[[ -2 -52  18  18 -28]
 [-50 -14 -13  85  41]
 [ 60 -15   5  16 -10]
 [-17 -11 -42  23  -2]]
:
[[-14 -13]
 [-15   5]]

[[ 42   5  57 -67]
 [ 51 -14  36 -33]
 [ 51 -25  35 -25]
 [ 54 -28  31 -23]
 [ 53 -18  34 -31]]
:
[[-14  36]
 [-25  35]]

[[ 18  67  60  -6]
 [-16 -54 -45   9]
 [ 14  56  52   7]]
:
[[-54 -45]
 [ 56  52]]

[[-12 -19   2 -19 -15]
 [ 32 -28  19  36   4]
 [ 10  63 -56  83  20]]
:
[[-28  19]
 [ 63 -56]]

[[ 32  35 -38]
 [-68 -69  37]
 [ 37  38 -39]
 [ -2   1  36]]
:
[[-69  37]
 [ 38 -39]]

[[-89 -17  77]
 [ 74 -51  40]
 [-59 -68 -13]]
:
[[-51  40]
 [-68 -13]]

[[ 83  17 -24   4]
 [ -6  70  44 -20]
 [ 31 -14 -10  -7]]
:
[[ 70  44]
 [-14 -10]]
---
[[  8  -3  -2 -11  -5   2   4  -4  10   0]
 [ 56 -13  23 -54 -19  77  -3 -82  59  23]]
:
[[ 56 -13  23 -54 -19  77  -3 -82  59  23]
 [  8  -3  -2 -11  -5   2   4  -4  10   0]]

[[ 39 -30  25]
 [  2  51 -64]
 [ 28 -14 -43]]
:
[[ 28 -14 -43]
 [  2  51 -64]
 [ 39 -30  25]]

[[-39   1 -50  11  12   8  13   9]
 [ 55   1  50 -11 -20 -11 -23 -14]
 [-42   2 -26  10  16   9  21  11]
 [-10 -19  65 -16   4  -1  25   2]
 [-72  -3 -40   9  17   9  23  11]]
:
[[-72  -3 -40   9  17   9  23  11]
 [-10 -19  65 -16   4  -1  25   2]
 [-42   2 -26  10  16   9  21  11]
 [ 55   1  50 -11 -20 -11 -23 -14]
 [-39   1 -50  11  12   8  13   9]]

[[ 21 -59 -36]
 [ 69  -9  31]
 [ 29  27  -4]
 [ 76   3 -35]
 [ 78  35 -30]
 [ 71  12 -17]
 [ 44  21 -23]]
:
[[ 44  21 -23]
 [ 71  12 -17]
 [ 78  35 -30]
 [ 76   3 -35]
 [ 29  27  -4]
 [ 69  -9  31]
 [ 21 -59 -36]]

[[  1  -7 -16 -10   0  -3 -39  33  45 -59 -87 -14 -45  16]
 [ 46  46 -16  41  47  48 -15  31  31 -36 -62 -15 -70  44]
 [ 11  15 -31  21  13  14 -34  11  17 -61 -25 -36  -4  14]
 [ 19  14 -21   7  21  18 -23  33  43 -22 -86 -20 -66  30]
 [-41 -22  -8 -11 -33 -26  24 -58 -49  36  65 -10  58 -40]]
:
[[-41 -22  -8 -11 -33 -26  24 -58 -49  36  65 -10  58 -40]
 [ 19  14 -21   7  21  18 -23  33  43 -22 -86 -20 -66  30]
 [ 11  15 -31  21  13  14 -34  11  17 -61 -25 -36  -4  14]
 [ 46  46 -16  41  47  48 -15  31  31 -36 -62 -15 -70  44]
 [  1  -7 -16 -10   0  -3 -39  33  45 -59 -87 -14 -45  16]]

[[-27 -30  12  -3  -4 -84 -10]
 [-18  45  -2   2   8 -45   6]
 [ 25 -12   3  -6  -4 -36  12]
 [ -6  51  -7  12  17 -34  -6]
 [ 12  46   0  10   2  43  -8]
 [-17  22   0   2  -4   2 -12]
 [ 12 -42   6  -6   4  -4   5]
 [-11  -5  -4 -13   3  54  -8]
 [ 34  28  -5  -3  -3 -12 -12]
 [ -7  43 -12  -5  -3 -33   1]
 [-10  -1   1 -15  -7  -9 -15]]
:
[[-10  -1   1 -15  -7  -9 -15]
 [ -7  43 -12  -5  -3 -33   1]
 [ 34  28  -5  -3  -3 -12 -12]
 [-11  -5  -4 -13   3  54  -8]
 [ 12 -42   6  -6   4  -4   5]
 [-17  22   0   2  -4   2 -12]
 [ 12  46   0  10   2  43  -8]
 [ -6  51  -7  12  17 -34  -6]
 [ 25 -12   3  -6  -4 -36  12]
 [-18  45  -2   2   8 -45   6]
 [-27 -30  12  -3  -4 -84 -10]]

[[ 14 -65 -18  40 -65  39 -14  43  -9  79  25  32 -14 -20  66  12]
 [-30   0  -3 -25  51  18  -2 -11  -5  12   7 -48 -28 -17 -40   8]]
:
[[-30   0  -3 -25  51  18  -2 -11  -5  12   7 -48 -28 -17 -40   8]
 [ 14 -65 -18  40 -65  39 -14  43  -9  79  25  32 -14 -20  66  12]]

[[ -9  -3   0  14   7   5 -13]
 [-36  10 -22   6 -16  24  -2]
 [-26  -8   2  22  12  12 -19]
 [ -3   3   3   5  -4   9  -1]
 [ -5   1   0  10   2   5  -6]
 [ 10  21  -7  26   0   6 -18]
 [  2   9   8  -7 -16  19  15]
 [  8   3  10 -15 -16   8  16]
 [ 35  53   2  72   7  23 -45]
 [-23   1 -21  16   6   2 -24]]
:
[[-23   1 -21  16   6   2 -24]
 [ 35  53   2  72   7  23 -45]
 [  8   3  10 -15 -16   8  16]
 [  2   9   8  -7 -16  19  15]
 [ 10  21  -7  26   0   6 -18]
 [ -5   1   0  10   2   5  -6]
 [ -3   3   3   5  -4   9  -1]
 [-26  -8   2  22  12  12 -19]
 [-36  10 -22   6 -16  24  -2]
 [ -9  -3   0  14   7   5 -13]]
